Here is a tiny trained network, its code and every weight. The questions are about switching its units off for an input and a target symbol, where a switched-off unit gives its printed mean instead of its output.

import numpy as np


def w(rows, s, z=0):
    codes = np.array(rows[::2]) - 128.0
    scale = np.full(codes.shape[1], s)
    scale[-1] = z or s
    return codes * scale


def f(y):
    return np.maximum(y, 0)


def softmax(a):
    e = np.exp(a - a.max(-1, keepdims=True))
    return e / e.sum(-1, keepdims=True)


def log_softmax(a):
    a = a - a.max(-1, keepdims=True)
    return a - np.log(np.exp(a).sum(-1, keepdims=True))


def net(x, mask):
    ids = ['βηθλμξπφ'.index(c) for c in x.split()]
    T = len(ids)
    res = E[ids] + P[:T]
    r = res
    for j in range(3):
        rows = slice(2 * j, 2 * j + 2)
        q, k, v = (r @ M[0][rows].T for M in (Q, K, V))
        z = softmax(np.where(np.tri(T) > 0, q @ k.T / 2**0.5, -1e9)) @ v
        o = O[0][rows]
        res = res + np.where(mask[j], z, o[:, -1]) @ o[:, :-1]
    y = f(res @ A[0][:, :-1].T + A[0][:, -1])
    res = res + np.where(mask[3:7], y, B[0][:, -1]) @ B[0][:, :-1]
    return log_softmax(res[-1] @ U[:, :-1].T + U[:, -1])


Q, K, V, O, A, B = {}, {}, {}, {}, {}, {}
E = w([
[115,153,140,119],'β',
[109,109,245,88],'η',
[79,165,62,109],'θ',
[250,61,176,118],'λ',
[48,137,230,37],'μ',
[87,205,89,126],'ξ',
[212,206,106,208],'π',
[119,161,205,127],'φ',
],0.018)
P = w([
[138,150,236,153],'0',
[50,139,155,212],'1',
[197,174,166,59],'2',
[72,115,169,207],'3',
[202,164,137,23],'4',
[92,125,162,232],'5',
[191,201,64,20],'6',
[49,154,53,219],'7',
[207,161,108,22],'8',
[103,113,128,224],'9',
[209,154,83,26],'10',
[80,127,45,229],'11',
[142,186,8,2],'12',
[75,120,175,209],'13',
],0.0088)
Q[0] = w([
[231,115,224,134],'H1',
[136,136,101,119],'H1',
[134,205,228,27],'H2',
[198,8,116,240],'H2',
[92,79,114,154],'H3',
[147,2,119,98],'H3',
],0.0084)
K[0] = w([
[208,80,144,63],'H1',
[133,165,252,62],'H1',
[168,96,75,164],'H2',
[69,175,188,100],'H2',
[103,167,171,67],'H3',
[75,132,132,153],'H3',
],0.014)
V[0] = w([
[170,142,205,80],'H1',
[193,169,133,117],'H1',
[158,79,91,171],'H2',
[128,19,158,67],'H2',
[111,223,151,108],'H3',
[250,254,172,147],'H3',
],0.0092)
O[0] = w([
[26,130,2,110,170],'H1',
[247,188,83,126,152],'H1',
[252,55,39,180,108],'H2',
[191,50,210,126,77],'H2',
[124,169,174,174,175],'H3',
[82,150,45,34,246],'H3',
],0.0075,0.014)
A[0] = w([
[9,231,174,254,94],'N1',
[203,160,102,103,2],'N2',
[108,164,96,196,11],'N3',
[115,100,144,39,231],'N4',
],0.0084,0.0029)
B[0] = w([
[193,2,231,154,247],'N1',
[211,117,40,175,156],'N2',
[85,120,195,64,159],'N3',
[146,96,98,151,186],'N4',
],0.0087,0.014)
U = w([
[121,137,124,150,139],'β',
[81,100,111,107,74],'η',
[104,89,90,158,121],'θ',
[182,32,70,97,146],'λ',
[90,100,114,11,143],'μ',
[111,186,176,105,60],'ξ',
[89,144,67,113,180],'π',
[112,144,137,131,253],'φ',
],0.012,0.0038)

Each question gives the input, a string of symbols that net reads in full, and the target symbol t.
The units are the heads (2 rows each of Q, K, V and O) and the neurons (one row each of A and B). Each row of codes is followed by its name. A weight is (code - 128) times the scale printed after its matrix; where a second scale follows, it is the last column's (O, A, B and U).
mask holds one flag per unit, heads first, then neurons. A switched-off unit (its flag False) gives its mean, the last column of its rows in O or B, instead of its output. The means were averaged over made-up inputs and are rounded, as every weight is.
A unit's drop is (log p(t) with every unit on - log p(t) with that unit switched off) / (log p(t) with every unit on - log p(t) with every unit switched off).
The circuit of an input: a set's keep is (log p(t) with only the set's units on - log p(t) with every unit switched off) / (log p(t) with every unit on - log p(t) with every unit switched off). Starting from all 7 units, units are removed one at a time, each time the one whose removal leaves the highest keep (on an exact tie, the one counted first), for as long as the keep stays at least 0.8.
units of the circuit, in order: the units of the circuit, biggest drop first
k most important neurons: the k neurons with the biggest drops, biggest first
which heads matter: for each layer, one digit per head in row order, 1 if its drop is at least 0.15 and else 0, layers parted by /
drop when u is switched off: that unit's drop, to one decimal
input η ξ ξ φ π φ π θ, target μ: units of the circuit, in order => (H3; N3)
input β π ξ θ μ φ θ φ ξ λ ξ ξ φ, target λ: which heads matter => 010
input π ξ θ λ θ η ξ ξ μ ξ π θ φ, target π: units of the circuit, in order => (N1; H2)
input η λ β, target λ: which heads matter => 011
input φ ξ φ π θ, target π: units of the circuit, in order => (N1; H2)
input φ ξ φ μ π φ η, target π: units of the circuit, in order => (N1; H2; H1)
input λ π ξ, target π: most important neuron => (N1)
input β θ π, target π: which heads matter => 001
input ξ μ λ φ λ ξ ξ, target λ: which heads matter => 011
input ξ θ ξ, target ξ: units of the circuit, in order => (H3; H1)
input λ π θ ξ φ ξ λ η ξ, target λ: 3 most important neurons => (N2; N4; N3)
input μ π θ π, target ξ: 2 most important neurons => (N4; N2)
input ξ θ θ β λ φ β ξ π ξ η π β, target π: which heads matter => 010
input ξ μ ξ π λ ξ θ, target λ: which heads matter => 011
input π μ ξ ξ ξ ξ φ π ξ θ μ ξ φ π, target ξ: which heads matter => 010
input ξ η π ξ ξ λ π μ η ξ, target μ: 2 most important neurons => (N3; N2)
input φ π η η φ, target π: most important neuron => (N1)
input π θ π π ξ, target π: which heads matter => 011
input η η θ λ ξ μ π θ θ, target π: 2 most important neurons => (N1; N3)
input ξ ξ π π π β, target μ: drop when N2 is switched off => 0.2
input π π β ξ π β ξ ξ π π ξ ξ π, target π: drop when N1 is switched off => 0.4
input μ λ φ φ π θ π π, target μ: drop when H2 is switched off => 0.2
